Here is a tiny trained network, its code and every weight. The questions are about switching its units off for an input and a class, where a switched-off unit gives its printed mean instead of its output.

import numpy as np


def w(rows, s, z=0):
    codes = np.array(rows[::2]) - 128.0
    scale = np.full(codes.shape[1], s)
    scale[-1] = z or s
    return codes * scale


def norm(h):
    return h / np.sqrt((h * h).mean(-1, keepdims=True) + 1e-5)


def f(y):
    return np.maximum(y, 0)


def log_softmax(a):
    a = a - a.max(-1, keepdims=True)
    return a - np.log(np.exp(a).sum(-1, keepdims=True))


def net(x, mask):
    res = np.array(x, float).reshape(1, 4) / 4 @ E
    u = 0
    for l in range(4):
        y = f(norm(res) @ A[l][:, :-1].T + A[l][:, -1])
        res = res + np.where(mask[u : u + 8], y, B[l][:, -1]) @ B[l][:, :-1]
        u += 8
    return log_softmax(norm(res)[-1] @ U[:, :-1].T + U[:, -1])


A, B = {}, {}
E = w([
[220,25,144,89,194,91,197,44,114,178,117],'x0',
[126,160,150,60,158,136,33,156,186,186,146],'x1',
[30,80,181,137,90,135,119,112,125,187,119],'x2',
[139,148,121,95,22,144,133,155,209,117,1],'x3',
],0.0051)
A[0] = w([
[159,125,173,101,98,154,118,176,218,121,122,125],'0.n0',
[32,105,158,155,118,145,190,92,152,131,143,166],'0.n1',
[93,188,152,171,114,106,141,124,130,15,172,86],'0.n2',
[124,126,105,157,214,122,152,119,120,161,253,106],'0.n3',
[126,28,176,144,167,109,112,172,160,168,118,176],'0.n4',
[176,171,102,138,95,133,111,55,145,124,26,4],'0.n5',
[179,44,83,164,200,115,193,103,108,188,101,118],'0.n6',
[181,171,142,28,167,143,109,163,119,93,139,86],'0.n7',
],0.0053,0.0018)
B[0] = w([
[157,37,150,139,118,172,90,124,100,112,178,191],'0.n0',
[82,146,27,207,113,104,63,128,161,134,56,211],'0.n1',
[122,247,164,94,83,94,194,66,156,130,178,198],'0.n2',
[156,55,164,176,102,95,127,227,189,112,86,254],'0.n3',
[21,237,64,31,129,88,109,180,146,128,119,197],'0.n4',
[148,92,178,206,89,82,155,144,149,151,131,193],'0.n5',
[98,255,203,80,26,105,124,121,129,103,124,247],'0.n6',
[54,128,120,140,148,122,84,74,99,136,40,173],'0.n7',
],0.0051)
A[1] = w([
[106,171,50,149,55,150,209,154,79,179,158,51],'1.n0',
[118,131,119,132,144,119,91,135,80,135,184,109],'1.n1',
[134,157,137,113,106,196,80,217,82,161,156,13],'1.n2',
[254,185,40,150,115,89,129,153,67,111,83,86],'1.n3',
[229,185,75,212,155,80,105,131,153,158,170,94],'1.n4',
[167,92,90,95,103,184,175,171,191,99,111,72],'1.n5',
[145,115,93,104,199,188,120,174,181,174,122,4],'1.n6',
[115,108,124,164,195,105,153,184,100,169,188,103],'1.n7',
],0.0057,0.0018)
B[1] = w([
[121,133,207,124,164,137,119,130,139,94,141,249],'1.n0',
[199,87,154,106,83,128,102,122,173,162,120,183],'1.n1',
[108,121,163,112,143,160,168,27,126,105,175,196],'1.n2',
[47,141,86,140,120,147,75,105,3,176,149,254],'1.n3',
[96,131,94,81,49,69,127,135,127,176,50,220],'1.n4',
[159,129,139,173,126,113,107,175,144,242,110,194],'1.n5',
[106,79,179,66,195,166,31,91,69,113,129,155],'1.n6',
[169,75,140,203,36,135,106,146,147,156,127,218],'1.n7',
],0.0061,0.0027)
A[2] = w([
[106,114,166,78,180,176,62,200,146,168,155,123],'2.n0',
[185,106,145,155,76,131,165,223,173,155,125,131],'2.n1',
[141,119,181,123,178,116,179,97,119,103,133,106],'2.n2',
[128,96,130,138,157,58,111,148,70,77,203,166],'2.n3',
[189,140,142,56,156,87,206,74,132,182,133,67],'2.n4',
[122,149,118,254,116,121,237,99,117,36,106,107],'2.n5',
[77,113,36,119,162,119,86,132,69,125,64,170],'2.n6',
[134,133,30,118,170,194,191,106,194,184,171,3],'2.n7',
],0.0069,0.003)
B[2] = w([
[189,114,53,88,156,143,146,49,62,57,45,206],'2.n0',
[247,115,206,156,187,172,126,252,157,227,157,217],'2.n1',
[97,171,113,6,72,66,140,93,158,99,105,140],'2.n2',
[171,130,211,171,94,203,72,183,175,236,47,183],'2.n3',
[102,130,172,152,88,12,235,93,230,126,213,162],'2.n4',
[169,93,84,65,213,153,46,73,127,73,68,255],'2.n5',
[63,154,71,106,33,112,95,156,2,159,64,171],'2.n6',
[58,126,130,109,82,161,105,217,106,132,97,128],'2.n7',
],0.0059,0.0061)
A[3] = w([
[162,126,171,49,186,80,100,59,200,31,116,137],'3.n0',
[39,152,74,196,121,144,97,206,24,166,69,100],'3.n1',
[94,171,152,207,166,173,79,156,174,12,181,8],'3.n2',
[167,158,197,70,161,132,125,167,106,64,49,132],'3.n3',
[100,234,216,86,127,143,150,188,254,81,135,205],'3.n4',
[76,236,143,171,105,246,94,147,144,67,172,20],'3.n5',
[178,79,95,183,205,147,149,80,112,10,59,154],'3.n6',
[148,66,79,161,90,192,136,190,108,145,186,195],'3.n7',
],0.0051,0.0017)
B[3] = w([
[153,179,150,20,156,156,149,144,110,70,178,237],'3.n0',
[101,206,78,159,122,148,149,128,159,201,111,251],'3.n1',
[233,153,175,24,96,26,176,137,120,153,150,172],'3.n2',
[73,38,56,155,172,184,96,196,199,110,166,255],'3.n3',
[204,110,193,160,170,112,200,141,116,123,233,232],'3.n4',
[137,131,213,97,109,1,202,61,136,135,186,198],'3.n5',
[114,63,135,27,200,163,14,86,99,57,70,213],'3.n6',
[166,107,165,181,98,173,146,196,178,150,132,175],'3.n7',
],0.0062,0.0043)
U = w([
[184,184,247,47,66,3,226,62,200,75,184,220],'0',
[149,89,121,28,188,152,42,61,119,19,46,253],'1',
[224,68,212,187,94,148,87,188,218,196,86,194],'2',
[15,216,88,141,51,68,101,71,71,196,58,247],'3',
[120,119,132,98,154,137,186,183,154,50,151,100],'4',
[70,70,73,209,174,189,221,114,73,57,151,3],'5',
[70,74,50,212,194,118,194,134,99,71,173,3],'6',
[64,99,62,197,173,161,192,128,118,52,177,3],'7',
],0.0063,0.003)

Each question gives the input, the list of numbers given to net, and the class t.
The units are the neurons (one row each of A and B). Each row of codes is followed by its name. A weight is (code - 128) times the scale printed after its matrix; where a second scale follows, it is the last column's (A, B and U).
mask holds one flag per neuron, layer by layer. A switched-off neuron (its flag False) gives its mean, the last column of its row in B, instead of its output. The means were averaged over made-up inputs and are rounded, as every weight is.
A unit's drop is (log p(t) with every unit on - log p(t) with that unit switched off) / (log p(t) with every unit on - log p(t) with every unit switched off).
The circuit of an input: a set's keep is (log p(t) with only the set's units on - log p(t) with every unit switched off) / (log p(t) with every unit on - log p(t) with every unit switched off). Starting from the 12 units with the biggest drops (on a tie, the unit counted first), units are removed one at a time, each time the one whose removal leaves the highest keep (on an exact tie, the one counted first), for as long as the keep stays at least 0.8.
units of the circuit, in order: the units of the circuit, biggest drop first
most important unit: the unit with the biggest drop
k most important neurons: the k neurons with the biggest drops, biggest first
top k neurons in layer l: the k neurons of layer l with the biggest drops, biggest first
input [6,-3,-8,1], class 3: 3 most important neurons : [1.n3, 0.n2, 2.n6]
input [-3,-1,5,2], class 3: 4 most important neurons : [0.n1, 0.n6, 0.n3, 2.n6]
input [-1,6,-1,-8], class 2: units of the circuit, in order : [2.n3]
input [-2,1,-8,-7], class 3: units of the circuit, in order : [1.n4, 2.n6]
input [-5,-7,0,5], class 1: 3 most important neurons : [2.n5, 0.n6, 3.n6]
input [-2,-4,-5,-6], class 2: top 2 neurons in layer 0 : [0.n3, 0.n1]
input [8,-7,0,-6], class 0: top 2 neurons in layer 2 : [2.n4, 2.n2]
input [-1,-7,-3,-8], class 2: top 3 neurons in layer 1 : [1.n7, 1.n4, 1.n2]
input [-5,8,-2,1], class 1: 2 most important neurons : [2.n0, 0.n6]
input [-8,7,-2,-6], class 0: 2 most important neurons : [2.n5, 0.n2]
input [-8,8,-1,8], class 0: 3 most important neurons : [1.n2, 0.n3, 3.n5]
input [5,-5,8,-3], class 3: 3 most important neurons : [0.n1, 0.n4, 0.n2]
input [-2,7,-5,-8], class 2: 3 most important neurons : [1.n7, 0.n3, 2.n5]
input [0,8,4,-1], class 1: most important unit : 2.n0
input [-5,-3,-4,-6], class 2: 2 most important neurons : [0.n3, 0.n6]
input [0,3,6,4], class 3: 2 most important neurons : [0.n3, 2.n5]
input [1,-5,-2,-6], class 2: top 2 neurons in layer 0 : [0.n3, 0.n7]
input [-7,2,-4,-8], class 2: 4 most important neurons : [0.n3, 0.n6, 1.n7, 0.n4]
input [-6,-6,-1,-2], class 0: top 2 neurons in layer 3 : [3.n5, 3.n2]
input [6,2,-4,6], class 0: most important unit : 2.n4
input [6,0,7,-4], class 3: top 3 neurons in layer 0 : [0.n1, 0.n2, 0.n4]
input [-6,-2,-2,-5], class 0: top 3 neurons in layer 0 : [0.n2, 0.n5, 0.n0]
